Here is a tiny trained network, its code and every weight. The questions are about switching its units off for an input and a class, where a switched-off unit gives its printed mean instead of its output.

import numpy as np


def w(rows, s, z=0):
    codes = np.array(rows[::2]) - 128.0
    scale = np.full(codes.shape[1], s)
    scale[-1] = z or s
    return codes * scale


def f(y):
    return y / 2 * (1 + np.tanh(0.7978845608 * (y + 0.044715 * y**3)))


def log_softmax(a):
    a = a - a.max(-1, keepdims=True)
    return a - np.log(np.exp(a).sum(-1, keepdims=True))


def net(x, mask):
    res = np.array(x, float).reshape(1, 4) / 4 @ E
    y = f(res @ A[0][:, :-1].T + A[0][:, -1])
    res = res + np.where(mask, y, B[0][:, -1]) @ B[0][:, :-1]
    return log_softmax(res[-1] @ U[:, :-1].T + U[:, -1])


A, B = {}, {}
E = w([
[96,4,64,142,129],'x0',
[6,175,120,95,122],'x1',
[56,108,167,254,215],'x2',
[127,156,17,169,102],'x3',
],0.0098)
A[0] = w([
[137,138,98,64,131,35],'neuron 1',
[106,130,132,149,147,235],'neuron 2',
[225,117,133,196,135,122],'neuron 3',
[139,184,43,185,104,52],'neuron 4',
[82,138,149,180,136,104],'neuron 5',
[122,146,131,129,115,113],'neuron 6',
[129,143,90,41,85,133],'neuron 7',
[127,160,82,160,171,77],'neuron 8',
[13,157,115,92,125,1],'neuron 9',
[158,250,168,138,142,119],'neuron 10',
[86,145,141,190,169,100],'neuron 11',
[88,37,95,90,138,36],'neuron 12',
[109,87,230,79,146,234],'neuron 13',
[58,148,122,109,124,63],'neuron 14',
],0.016,0.0027)
B[0] = w([
[128,120,185,148,111,182],'neuron 1',
[145,138,159,132,100,173],'neuron 2',
[158,54,132,85,173,228],'neuron 3',
[141,250,51,125,147,214],'neuron 4',
[136,138,195,120,117,198],'neuron 5',
[127,127,130,155,133,135],'neuron 6',
[136,142,237,129,136,246],'neuron 7',
[136,169,142,103,122,163],'neuron 8',
[172,53,90,88,194,229],'neuron 9',
[57,55,90,173,86,235],'neuron 10',
[124,138,217,127,92,219],'neuron 11',
[52,105,103,184,68,210],'neuron 12',
[156,246,52,118,146,238],'neuron 13',
[183,85,99,116,142,187],'neuron 14',
],0.021,0.012)
U = w([
[154,146,250,112,128,22],'0',
[202,42,111,66,200,254],'1',
[145,228,90,118,155,201],'2',
[64,77,107,182,87,59],'3',
],0.011,0.0031)

Each question gives the input, the list of numbers given to net, and the class t.
The units are the neurons (one row each of A and B). Each row of codes is followed by its name. A weight is (code - 128) times the scale printed after its matrix; where a second scale follows, it is the last column's (A, B and U).
mask holds one flag per neuron, in row order. A switched-off neuron (its flag False) gives its mean, the last column of its row in B, instead of its output. The means were averaged over made-up inputs and are rounded, as every weight is.
A unit's drop is (log p(t) with every unit on - log p(t) with that unit switched off) / (log p(t) with every unit on - log p(t) with every unit switched off).
most important unit: the unit with the biggest drop
top k neurons: the k neurons with the biggest drops, biggest first
drop when u is switched off: that unit's drop, to one decimal
input [7,-3,-5,-2], class 3: most important unit	neuron 12
input [7,5,7,5], class 0: top 3 neurons	neuron 11; neuron 5; neuron 10
input [-4,-6,0,-5], class 1: top 2 neurons	neuron 3; neuron 4
input [5,2,-3,4], class 3: top 2 neurons	neuron 13; neuron 12
input [0,-1,0,-2], class 2: top 2 neurons	neuron 9; neuron 3
input [-8,7,-3,-3], class 3: top 2 neurons	neuron 10; neuron 3
input [6,4,-4,-5], class 3: top 2 neurons	neuron 12; neuron 4
input [8,-8,-8,-2], class 0: top 3 neurons	neuron 7; neuron 10; neuron 9
input [8,-6,5,-5], class 3: top 2 neurons	neuron 12; neuron 9
input [7,0,-4,-8], class 2: top 2 neurons	neuron 13; neuron 10
input [-4,4,-2,-2], class 1: top 2 neurons	neuron 12; neuron 9
input [-2,8,5,-7], class 1: top 2 neurons	neuron 9; neuron 14
input [6,0,-7,-4], class 0: top 2 neurons	neuron 7; neuron 10
input [-6,-6,-4,5], class 1: most important unit	neuron 3
input [-5,7,-6,3], class 1: drop when neuron 11 is switched off	0.3
input [7,3,3,8], class 2: drop when neuron 4 is switched off	3.0
input [-7,7,0,-3], class 1: drop when neuron 9 is switched off	1.5
